Below is a small trained network, with its code and all its weights. Each question gives an input and a target symbol and asks what happens when units are switched off, that is, made to give their printed mean instead of their output.

import numpy as np


def w(rows, s, z=0):
    codes = np.array(rows[::2]) - 128.0
    scale = np.full(codes.shape[1], s)
    scale[-1] = z or s
    return codes * scale


def norm(h):
    return h / np.sqrt((h * h).mean(-1, keepdims=True) + 1e-5)


def f(y):
    return np.maximum(y, 0)


def softmax(a):
    e = np.exp(a - a.max(-1, keepdims=True))
    return e / e.sum(-1, keepdims=True)


def log_softmax(a):
    a = a - a.max(-1, keepdims=True)
    return a - np.log(np.exp(a).sum(-1, keepdims=True))


def net(x, mask):
    ids = ['γζηθμξπτ'.index(c) for c in x.split()]
    T = len(ids)
    res = E[ids] + P[:T]
    r = norm(res)
    for j in range(2):
        rows = slice(3 * j, 3 * j + 3)
        q, k, v = (r @ M[0][rows].T for M in (Q, K, V))
        z = softmax(np.where(np.tri(T) > 0, q @ k.T / 3**0.5, -1e9)) @ v
        o = O[0][rows]
        res = res + np.where(mask[j], z, o[:, -1]) @ o[:, :-1]
    y = f(norm(res) @ A[0][:, :-1].T + A[0][:, -1])
    res = res + np.where(mask[2:14], y, B[0][:, -1]) @ B[0][:, :-1]
    return log_softmax(norm(res)[-1] @ U[:, :-1].T + U[:, -1])


Q, K, V, O, A, B = {}, {}, {}, {}, {}, {}
E = w([
[69,161,95,74,115],'γ',
[152,216,115,135,91],'ζ',
[130,76,106,68,157],'η',
[181,156,128,130,162],'θ',
[126,228,139,73,115],'μ',
[218,82,94,102,168],'ξ',
[70,129,16,69,117],'π',
[229,117,173,209,252],'τ',
],0.011)
P = w([
[130,28,114,172,84],'0',
[165,138,160,118,100],'1',
[134,249,145,144,212],'2',
[67,138,100,128,159],'3',
[193,174,181,118,72],'4',
[102,198,116,127,239],'5',
[36,101,155,147,120],'6',
[171,139,200,98,88],'7',
[119,212,124,129,229],'8',
[46,112,146,154,119],'9',
[165,136,197,98,88],'10',
[54,187,94,86,220],'11',
[38,92,162,137,133],'12',
],0.011)
Q[0] = w([
[161,126,5,88,121],'head 1',
[104,106,132,126,25],'head 1',
[142,63,183,225,72],'head 1',
[70,157,133,71,203],'head 2',
[89,74,180,136,48],'head 2',
[106,157,130,154,143],'head 2',
],0.011)
K[0] = w([
[166,108,77,54,96],'head 1',
[106,244,86,76,141],'head 1',
[147,202,187,44,166],'head 1',
[85,73,129,160,85],'head 2',
[92,170,162,96,211],'head 2',
[96,113,86,72,54],'head 2',
],0.011)
V[0] = w([
[143,71,232,255,162],'head 1',
[112,93,2,123,72],'head 1',
[135,21,87,51,79],'head 1',
[246,170,93,94,62],'head 2',
[190,184,143,241,227],'head 2',
[117,176,97,179,15],'head 2',
],0.0078)
O[0] = w([
[92,99,146,215,5,164],'head 1',
[74,199,192,119,255,202],'head 1',
[156,167,154,195,189,252],'head 1',
[91,17,170,70,34,161],'head 2',
[103,93,239,173,250,73],'head 2',
[174,123,234,77,103,90],'head 2',
],0.008,0.0049)
A[0] = w([
[161,129,149,150,13,117],'neuron 1',
[108,75,95,157,149,80],'neuron 2',
[254,59,99,182,105,130],'neuron 3',
[135,216,205,240,150,83],'neuron 4',
[37,173,148,132,134,215],'neuron 5',
[63,138,68,107,151,160],'neuron 6',
[105,141,81,244,106,4],'neuron 7',
[103,98,146,130,207,164],'neuron 8',
[89,128,129,154,170,177],'neuron 9',
[164,123,161,160,101,46],'neuron 10',
[72,84,129,179,32,166],'neuron 11',
[52,142,150,236,145,219],'neuron 12',
],0.0094,0.004)
B[0] = w([
[121,96,99,83,122,192],'neuron 1',
[148,201,124,110,213,154],'neuron 2',
[40,196,166,110,72,190],'neuron 3',
[114,128,143,130,95,226],'neuron 4',
[97,74,131,197,83,238],'neuron 5',
[93,62,147,116,87,219],'neuron 6',
[155,215,127,66,121,168],'neuron 7',
[110,150,172,128,79,226],'neuron 8',
[195,95,161,106,109,213],'neuron 9',
[186,149,106,136,136,144],'neuron 10',
[93,157,90,148,185,201],'neuron 11',
[197,2,52,115,121,254],'neuron 12',
],0.0096,0.0061)
U = w([
[79,186,120,97,194,231],'γ',
[60,152,227,127,102,141],'ζ',
[84,166,83,247,189,201],'η',
[129,109,152,167,46,111],'θ',
[147,143,120,10,85,2],'μ',
[123,108,125,202,115,108],'ξ',
[79,197,102,131,168,172],'π',
[161,130,13,109,120,90],'τ',
],0.012,0.0033)

Each question gives the input, a string of symbols that net reads in full, and the target symbol t.
The units are the heads (3 rows each of Q, K, V and O) and the neurons (one row each of A and B). Each row of codes is followed by its name. A weight is (code - 128) times the scale printed after its matrix; where a second scale follows, it is the last column's (O, A, B and U).
mask holds one flag per unit, heads first, then neurons. A switched-off unit (its flag False) gives its mean, the last column of its rows in O or B, instead of its output. The means were averaged over made-up inputs and are rounded, as every weight is.
A unit's drop is (log p(t) with every unit on - log p(t) with that unit switched off) / (log p(t) with every unit on - log p(t) with every unit switched off).
The circuit of an input: a set's keep is (log p(t) with only the set's units on - log p(t) with every unit switched off) / (log p(t) with every unit on - log p(t) with every unit switched off). Starting from the 12 units with the biggest drops (on a tie, the unit counted first), units are removed one at a time, each time the one whose removal leaves the highest keep (on an exact tie, the one counted first), for as long as the keep stays at least 0.8.
circuit, biggest first: the units of the circuit, biggest drop first
unit that matters most: the unit with the biggest drop
top k neurons: the k neurons with the biggest drops, biggest first
which heads matter: for each layer, one digit per head in row order, 1 if its drop is at least 0.15 and else 0, layers parted by /
drop when u is switched off: that unit's drop, to one decimal
input μ μ ζ η ξ ζ, target μ: which heads matter : 01
input π μ ζ γ, target γ: unit that matters most : head 1
input θ ξ μ, target θ: circuit, biggest first : (head 1; neuron 12)
input θ θ γ ξ ζ, target μ: circuit, biggest first : (head 1; neuron 5)
input θ ζ ξ η η, target ζ: which heads matter : 11
input θ ζ ζ, target θ: which heads matter : 00
input ξ γ γ θ, target θ: which heads matter : 00
input τ η ξ η τ π π ξ η, target τ: top 3 neurons : (neuron 12; neuron 7; neuron 1)
input η η η θ τ η ζ η θ π π ζ, target η: circuit, biggest first : (head 1; neuron 5)
input τ η η η τ γ η τ θ, target τ: which heads matter : 10
input μ θ τ τ, target μ: which heads matter : 01
input ξ μ θ γ ξ θ ζ π η θ π, target γ: which heads matter : 10
input η η μ η π η η, target τ: which heads matter : 01
input π η η θ, target γ: circuit, biggest first : (head 1)
input ξ π η η τ τ μ θ η η ξ η ξ, target τ: circuit, biggest first : (head 2; neuron 12; head 1; neuron 5)
input η ξ ξ ξ ξ τ ζ γ ξ ζ π γ, target η: which heads matter : 11
input η ξ π π θ ξ τ ξ γ θ γ θ, target η: which heads matter : 11
input θ ξ θ θ ζ θ τ π ζ τ θ ξ, target θ: which heads matter : 10
input ζ τ ξ τ μ ζ, target ζ: which heads matter : 01
input π ξ μ γ θ, target ζ: circuit, biggest first : (neuron 12)
input η ξ γ π η, target γ: circuit, biggest first : (head 1; neuron 12)
input ξ η τ, target ξ: which heads matter : 01
input μ τ π, target μ: which heads matter : 01
input η γ η ξ μ τ γ η η τ π ξ, target η: which heads matter : 10
input η η ζ τ θ θ ζ ξ, target ζ: top 2 neurons : (neuron 3; neuron 12)
input η ξ ζ ξ τ π, target η: top 2 neurons : (neuron 5; neuron 1)
input ζ η ζ ζ ξ θ, target ζ: circuit, biggest first : (head 2)
input μ γ η η η π, target μ: drop when neuron 11 is switched off : 0.1
input ξ μ τ π ζ η θ θ ξ, target ξ: drop when head 1 is switched off : 1.2
